Below is a small trained network, with its code and all its weights. Each question gives an input and a target symbol and asks what happens when units are switched off, that is, made to give their printed mean instead of their output.

import numpy as np


def w(rows, s, z=0):
    codes = np.array(rows[::2]) - 128.0
    scale = np.full(codes.shape[1], s)
    scale[-1] = z or s
    return codes * scale


def f(y):
    return y / 2 * (1 + np.tanh(0.7978845608 * (y + 0.044715 * y**3)))


def softmax(a):
    e = np.exp(a - a.max(-1, keepdims=True))
    return e / e.sum(-1, keepdims=True)


def log_softmax(a):
    a = a - a.max(-1, keepdims=True)
    return a - np.log(np.exp(a).sum(-1, keepdims=True))


def net(x, mask):
    ids = ['αδεζμτω'.index(c) for c in x.split()]
    T = len(ids)
    res = E[ids] + P[:T]
    u = 0
    for l in range(3):
        r = res
        for j in range(3):
            rows = slice(3 * j, 3 * j + 3)
            q, k, v = (r @ M[l][rows].T for M in (Q, K, V))
            z = softmax(np.where(np.tri(T) > 0, q @ k.T / 3**0.5, -1e9)) @ v
            o = O[l][rows]
            res = res + np.where(mask[u + j], z, o[:, -1]) @ o[:, :-1]
        u += 3
        y = f(res @ A[l][:, :-1].T + A[l][:, -1])
        res = res + np.where(mask[u : u + 4], y, B[l][:, -1]) @ B[l][:, :-1]
        u += 4
    return log_softmax(res[-1] @ U[:, :-1].T + U[:, -1])


Q, K, V, O, A, B = {}, {}, {}, {}, {}, {}
E = w([
[235,153,69,171],'α',
[112,173,193,181],'δ',
[118,113,100,68],'ε',
[162,197,148,67],'ζ',
[146,153,140,57],'μ',
[78,195,134,7],'τ',
[91,109,107,211],'ω',
],0.014)
P = w([
[233,15,233,101],'0',
[154,120,6,103],'1',
[138,216,25,86],'2',
[174,237,78,101],'3',
[2,58,91,246],'4',
[30,59,164,242],'5',
],0.0061)
Q[0] = w([
[163,29,173,106],'L0H0',
[112,79,181,86],'L0H0',
[144,135,139,92],'L0H0',
[52,56,154,113],'L0H1',
[117,22,106,150],'L0H1',
[61,56,146,161],'L0H1',
[73,104,64,110],'L0H2',
[10,195,42,86],'L0H2',
[63,117,138,115],'L0H2',
],0.011)
K[0] = w([
[183,115,153,92],'L0H0',
[136,148,161,107],'L0H0',
[126,124,110,91],'L0H0',
[98,74,131,90],'L0H1',
[150,72,153,93],'L0H1',
[70,85,187,59],'L0H1',
[119,114,84,94],'L0H2',
[134,132,9,118],'L0H2',
[179,116,80,128],'L0H2',
],0.012)
V[0] = w([
[218,1,199,136],'L0H0',
[218,154,203,189],'L0H0',
[65,167,120,116],'L0H0',
[90,51,135,96],'L0H1',
[139,183,153,144],'L0H1',
[149,112,211,22],'L0H1',
[84,107,112,104],'L0H2',
[95,74,136,117],'L0H2',
[181,236,181,197],'L0H2',
],0.0078)
O[0] = w([
[50,130,136,2,153],'L0H0',
[177,154,253,155,152],'L0H0',
[160,158,75,141,28],'L0H0',
[124,172,127,137,5],'L0H1',
[154,114,152,161,125],'L0H1',
[154,177,142,133,139],'L0H1',
[122,183,77,100,81],'L0H2',
[74,125,91,73,36],'L0H2',
[180,120,89,171,88],'L0H2',
],0.0069,0.0015)
A[0] = w([
[92,43,111,109,3],'L0N0',
[96,125,133,120,111],'L0N1',
[153,50,39,129,182],'L0N2',
[254,81,118,179,141],'L0N3',
],0.0084,0.0036)
B[0] = w([
[147,245,254,225,111],'L0N0',
[109,73,97,194,123],'L0N1',
[144,218,209,55,228],'L0N2',
[4,115,126,44,254],'L0N3',
],0.0058,0.004)
Q[1] = w([
[82,118,131,103],'L1H0',
[152,117,93,144],'L1H0',
[84,108,122,105],'L1H0',
[128,152,184,102],'L1H1',
[139,111,94,156],'L1H1',
[101,115,221,127],'L1H1',
[117,119,43,108],'L1H2',
[63,175,152,106],'L1H2',
[48,93,112,247],'L1H2',
],0.015)
K[1] = w([
[36,81,163,139],'L1H0',
[167,153,79,94],'L1H0',
[87,72,108,83],'L1H0',
[140,149,195,71],'L1H1',
[75,147,104,159],'L1H1',
[136,130,224,123],'L1H1',
[139,145,102,67],'L1H2',
[128,179,131,128],'L1H2',
[84,76,11,237],'L1H2',
],0.011)
V[1] = w([
[45,130,94,238],'L1H0',
[97,238,135,177],'L1H0',
[126,90,126,44],'L1H0',
[116,126,147,14],'L1H1',
[110,104,198,135],'L1H1',
[78,184,175,150],'L1H1',
[170,177,133,114],'L1H2',
[74,236,75,85],'L1H2',
[2,213,113,12],'L1H2',
],0.0064)
O[1] = w([
[96,141,34,179,2],'L1H0',
[183,98,161,154,88],'L1H0',
[152,124,103,131,219],'L1H0',
[125,94,41,146,245],'L1H1',
[99,208,85,135,129],'L1H1',
[123,126,89,210,128],'L1H1',
[203,152,119,95,134],'L1H2',
[186,44,142,127,141],'L1H2',
[136,2,60,154,240],'L1H2',
],0.0064,0.0057)
A[1] = w([
[131,180,160,240,2],'L1N0',
[123,254,198,97,124],'L1N1',
[25,137,80,166,67],'L1N2',
[248,90,125,66,83],'L1N3',
],0.0088,0.0076)
B[1] = w([
[122,92,44,105,157],'L1N0',
[173,3,95,128,195],'L1N1',
[254,148,140,160,128],'L1N2',
[123,127,100,25,255],'L1N3',
],0.0081,0.0047)
Q[2] = w([
[10,172,120,90],'L2H0',
[134,79,66,229],'L2H0',
[98,36,188,203],'L2H0',
[170,176,162,114],'L2H1',
[144,157,160,73],'L2H1',
[60,53,194,182],'L2H1',
[115,111,127,156],'L2H2',
[84,111,128,179],'L2H2',
[141,55,80,184],'L2H2',
],0.012)
K[2] = w([
[113,74,129,105],'L2H0',
[76,67,81,210],'L2H0',
[119,72,49,208],'L2H0',
[163,98,161,148],'L2H1',
[128,78,198,108],'L2H1',
[232,187,25,185],'L2H1',
[157,120,95,196],'L2H2',
[142,112,49,21],'L2H2',
[2,219,82,48],'L2H2',
],0.0087)
V[2] = w([
[121,117,127,100],'L2H0',
[136,33,146,130],'L2H0',
[141,100,49,95],'L2H0',
[243,153,90,183],'L2H1',
[168,114,135,43],'L2H1',
[225,151,142,93],'L2H1',
[134,147,139,120],'L2H2',
[91,49,244,132],'L2H2',
[141,68,87,94],'L2H2',
],0.011)
O[2] = w([
[121,127,90,113,163],'L2H0',
[155,184,150,167,193],'L2H0',
[131,95,129,108,204],'L2H0',
[237,148,52,41,58],'L2H1',
[67,187,141,109,250],'L2H1',
[162,239,179,64,158],'L2H1',
[147,203,129,147,119],'L2H2',
[147,189,2,195,142],'L2H2',
[147,146,146,146,248],'L2H2',
],0.0093,0.016)
A[2] = w([
[46,180,13,11,196],'L2N0',
[247,3,97,99,47],'L2N1',
[93,178,251,166,77],'L2N2',
[212,178,126,223,1],'L2N3',
],0.0067,0.0054)
B[2] = w([
[215,103,162,137,247],'L2N0',
[7,160,119,74,130],'L2N1',
[100,172,37,169,210],'L2N2',
[1,87,206,92,138],'L2N3',
],0.0082,0.013)
U = w([
[71,201,111,227,81],'α',
[220,96,126,151,220],'δ',
[1,62,141,34,146],'ε',
[161,162,150,95,2],'ζ',
[81,159,159,54,14],'μ',
[167,70,210,29,47],'τ',
[136,50,67,37,169],'ω',
],0.0074,0.0063)

Each question gives the input, a string of symbols that net reads in full, and the target symbol t.
The units are the heads (3 rows each of Q, K, V and O) and the neurons (one row each of A and B). Each row of codes is followed by its name. A weight is (code - 128) times the scale printed after its matrix; where a second scale follows, it is the last column's (O, A, B and U).
mask holds one flag per unit, layer by layer, with each layer's heads first. A switched-off unit (its flag False) gives its mean, the last column of its rows in O or B, instead of its output. The means were averaged over made-up inputs and are rounded, as every weight is.
A unit's drop is (log p(t) with every unit on - log p(t) with that unit switched off) / (log p(t) with every unit on - log p(t) with every unit switched off).
The circuit of an input: a set's keep is (log p(t) with only the set's units on - log p(t) with every unit switched off) / (log p(t) with every unit on - log p(t) with every unit switched off). Starting from the 12 units with the biggest drops (on a tie, the unit counted first), units are removed one at a time, each time the one whose removal leaves the highest keep (on an exact tie, the one counted first), for as long as the keep stays at least 0.8.
units of the circuit, in order: the units of the circuit, biggest drop first
k most important neurons: the k neurons with the biggest drops, biggest first
k most important neurons of layer l: the k neurons of layer l with the biggest drops, biggest first
heads that matter: for each layer, one digit per head in row order, 1 if its drop is at least 0.15 and else 0, layers parted by /
input α τ δ ω ω μ, target δ: units of the circuit, in order -> L2H1, L0H0
input ε μ α ε, target ε: units of the circuit, in order -> L2H1, L0H0, L2H2
input ε ε ε δ α α, target ε: units of the circuit, in order -> L0N3, L2H2
input ω α δ μ, target ω: units of the circuit, in order -> L2H1, L2H0
input ζ ζ τ, target ζ: most important neuron -> L2N0
input δ δ μ, target δ: units of the circuit, in order -> L2H1, L2H2, L2N0
input ε ε ε ω ε ω, target δ: units of the circuit, in order -> L2H1, L1N2
input μ α α, target μ: units of the circuit, in order -> L2H1, L0H1, L1N3, L1H0
input μ ζ α ε ε τ, target α: 3 most important neurons of layer 1 -> L1N3, L1N0, L1N2
input δ α α ε μ, target α: 2 most important neurons -> L0N3, L1N1
input μ ω α, target μ: heads that matter -> 110 / 100 / 010
input ε ε ζ, target ε: units of the circuit, in order -> L2H1, L0H0, L1H1, L2H2
input δ ε ζ, target δ: units of the circuit, in order -> L2H2, L2N0, L2H1
input α ε ε ω ω ω, target δ: units of the circuit, in order -> L2H1
input δ τ ε ε τ, target τ: 2 most important neurons -> L0N3, L2N2
input μ τ τ α α α, target τ: 2 most important neurons -> L0N3, L0N2
input μ τ δ δ α ζ, target δ: units of the circuit, in order -> L2H1, L1N3
input ζ τ α, target ζ: 3 most important neurons -> L2N0, L0N2, L1N1
input τ δ μ, target τ: heads that matter -> 010 / 001 / 010
input ω ε τ ε, target ω: units of the circuit, in order -> L1N3, L1H2
input ζ δ δ α ε ε, target δ: heads that matter -> 100 / 000 / 010
input ω ε ω ζ, target ω: most important neuron of layer 0 -> L0N0
input τ δ μ ε δ, target δ: 2 most important neurons of layer 1 -> L1N0, L1N1
input τ δ ε, target τ: 4 most important neurons -> L2N0, L1N3, L2N2, L0N3
input ω ε ε α α, target ε: 2 most important neurons of layer 0 -> L0N3, L0N2
input α ζ ζ, target α: heads that matter -> 101 / 100 / 010
input α ω μ, target α: 2 most important neurons -> L0N3, L2N2
